Here is a tiny trained network, its code and every weight. The questions are about switching its units off for an input and a class, where a switched-off unit gives its printed mean instead of its output.

import numpy as np


def w(rows, s, z=0):
    codes = np.array(rows[::2]) - 128.0
    scale = np.full(codes.shape[1], s)
    scale[-1] = z or s
    return codes * scale


def norm(h):
    return h / np.sqrt((h * h).mean(-1, keepdims=True) + 1e-5)


def f(y):
    return np.maximum(y, 0)


def log_softmax(a):
    a = a - a.max(-1, keepdims=True)
    return a - np.log(np.exp(a).sum(-1, keepdims=True))


def net(x, mask):
    res = np.array(x, float).reshape(1, 5) / 4 @ E
    u = 0
    for l in range(2):
        y = f(norm(res) @ A[l][:, :-1].T + A[l][:, -1])
        res = res + np.where(mask[u : u + 9], y, B[l][:, -1]) @ B[l][:, :-1]
        u += 9
    return log_softmax(norm(res)[-1] @ U[:, :-1].T + U[:, -1])


A, B = {}, {}
E = w([
[83,195,199,122,90,10,24],'x0',
[101,123,239,136,26,188,114],'x1',
[199,170,187,197,217,112,126],'x2',
[118,22,106,134,150,118,66],'x3',
[218,37,177,15,212,120,208],'x4',
],0.012)
A[0] = w([
[112,71,43,85,104,116,117,2],'0.n0',
[115,105,104,48,58,135,161,53],'0.n1',
[134,82,235,119,55,192,117,34],'0.n2',
[126,36,8,134,161,148,137,76],'0.n3',
[133,166,119,216,76,254,151,52],'0.n4',
[149,219,2,61,148,105,211,118],'0.n5',
[135,34,10,78,144,161,184,146],'0.n6',
[134,31,78,146,128,143,79,60],'0.n7',
[117,250,51,132,74,125,134,84],'0.n8',
],0.025,0.0082)
B[0] = w([
[121,34,38,153,183,172,144,172],'0.n0',
[159,203,232,126,66,148,82,191],'0.n1',
[118,117,236,122,139,75,156,209],'0.n2',
[171,96,33,138,209,75,137,217],'0.n3',
[25,135,82,155,129,168,176,222],'0.n4',
[62,99,168,151,121,118,255,229],'0.n5',
[161,52,42,83,115,140,162,254],'0.n6',
[184,95,140,182,31,176,73,180],'0.n7',
[100,156,38,154,105,163,60,220],'0.n8',
],0.031,0.018)
A[1] = w([
[110,183,119,160,109,176,141,93],'1.n0',
[122,203,97,98,146,159,134,2],'1.n1',
[124,179,96,208,178,30,121,128],'1.n2',
[166,153,120,205,143,126,91,63],'1.n3',
[137,179,86,102,126,51,1,134],'1.n4',
[205,220,113,181,188,175,168,68],'1.n5',
[107,150,107,176,90,135,126,147],'1.n6',
[244,151,103,166,240,183,169,205],'1.n7',
[163,103,7,76,104,120,119,133],'1.n8',
],0.03,0.0052)
B[1] = w([
[119,135,85,143,112,118,91,192],'1.n0',
[144,132,160,141,98,66,157,146],'1.n1',
[162,191,164,144,55,77,146,177],'1.n2',
[137,205,195,218,193,157,81,155],'1.n3',
[166,53,96,55,57,174,17,176],'1.n4',
[44,129,100,88,151,113,148,137],'1.n5',
[131,182,111,157,104,129,115,203],'1.n6',
[67,185,89,44,251,98,50,197],'1.n7',
[236,99,153,144,179,166,180,250],'1.n8',
],0.031,0.022)
U = w([
[17,180,62,181,59,170,137,135],'0',
[170,45,39,111,209,166,213,202],'1',
[123,130,251,97,108,80,152,136],'2',
[120,175,116,65,194,102,75,1],'3',
[198,141,115,171,68,175,38,166],'4',
],0.017,0.0068)

Each question gives the input, the list of numbers given to net, and the class t.
The units are the neurons (one row each of A and B). Each row of codes is followed by its name. A weight is (code - 128) times the scale printed after its matrix; where a second scale follows, it is the last column's (A, B and U).
mask holds one flag per neuron, layer by layer. A switched-off neuron (its flag False) gives its mean, the last column of its row in B, instead of its output. The means were averaged over made-up inputs and are rounded, as every weight is.
A unit's drop is (log p(t) with every unit on - log p(t) with that unit switched off) / (log p(t) with every unit on - log p(t) with every unit switched off).
The circuit of an input: a set's keep is (log p(t) with only the set's units on - log p(t) with every unit switched off) / (log p(t) with every unit on - log p(t) with every unit switched off). Starting from the 12 units with the biggest drops (on a tie, the unit counted first), units are removed one at a time, each time the one whose removal leaves the highest keep (on an exact tie, the one counted first), for as long as the keep stays at least 0.8.
circuit, biggest first: the units of the circuit, biggest drop first
most important unit: the unit with the biggest drop
top k neurons: the k neurons with the biggest drops, biggest first
top k neurons in layer l: the k neurons of layer l with the biggest drops, biggest first
drop of u: that unit's drop, to one decimal
input [1,-1,5,0,-8], class 4: top 3 neurons in layer 0	[0.n5 0.n8 0.n2]
input [6,-2,-6,-4,-1], class 4: circuit, biggest first	[0.n8 0.n4]
input [-2,8,-5,3,8], class 2: circuit, biggest first	[0.n2]
input [1,2,5,4,-6], class 0: top 2 neurons in layer 0	[0.n6 0.n4]
input [4,3,2,3,-5], class 4: top 4 neurons	[0.n5 1.n4 0.n6 0.n4]
input [7,2,8,-8,-1], class 4: top 3 neurons	[0.n5 1.n4 0.n4]
input [5,0,0,0,-8], class 4: top 2 neurons	[0.n5 1.n4]
input [3,-1,-1,-5,0], class 0: top 2 neurons	[0.n5 0.n6]
input [6,0,0,5,1], class 4: top 2 neurons	[0.n5 0.n6]
input [8,-2,-1,-7,-1], class 4: top 2 neurons	[0.n8 0.n4]
input [6,4,-2,-2,-2], class 4: top 3 neurons	[0.n5 0.n4 1.n4]
input [4,4,-1,-8,-1], class 4: top 3 neurons in layer 0	[0.n5 0.n8 0.n0]
input [3,-7,6,7,-1], class 3: top 2 neurons	[1.n7 0.n6]
input [5,-2,4,-7,4], class 2: top 3 neurons in layer 0	[0.n6 0.n4 0.n8]
input [0,4,7,7,7], class 2: most important unit	0.n3
input [-6,8,-1,1,-1], class 0: top 2 neurons	[0.n4 1.n8]
input [5,8,8,-8,-1], class 0: top 2 neurons	[1.n8 0.n3]
input [8,0,-3,-4,7], class 2: top 2 neurons	[0.n8 0.n3]
input [8,5,-5,7,-7], class 4: top 2 neurons in layer 0	[0.n5 0.n4]
input [-3,2,8,-8,-7], class 0: top neuron	[0.n4]
input [-1,8,-1,-5,-6], class 0: drop of 0.n4	0.1
input [-2,4,6,1,6], class 2: drop of 0.n3	0.3
input [4,-3,6,-1,2], class 3: drop of 0.n4	0.6
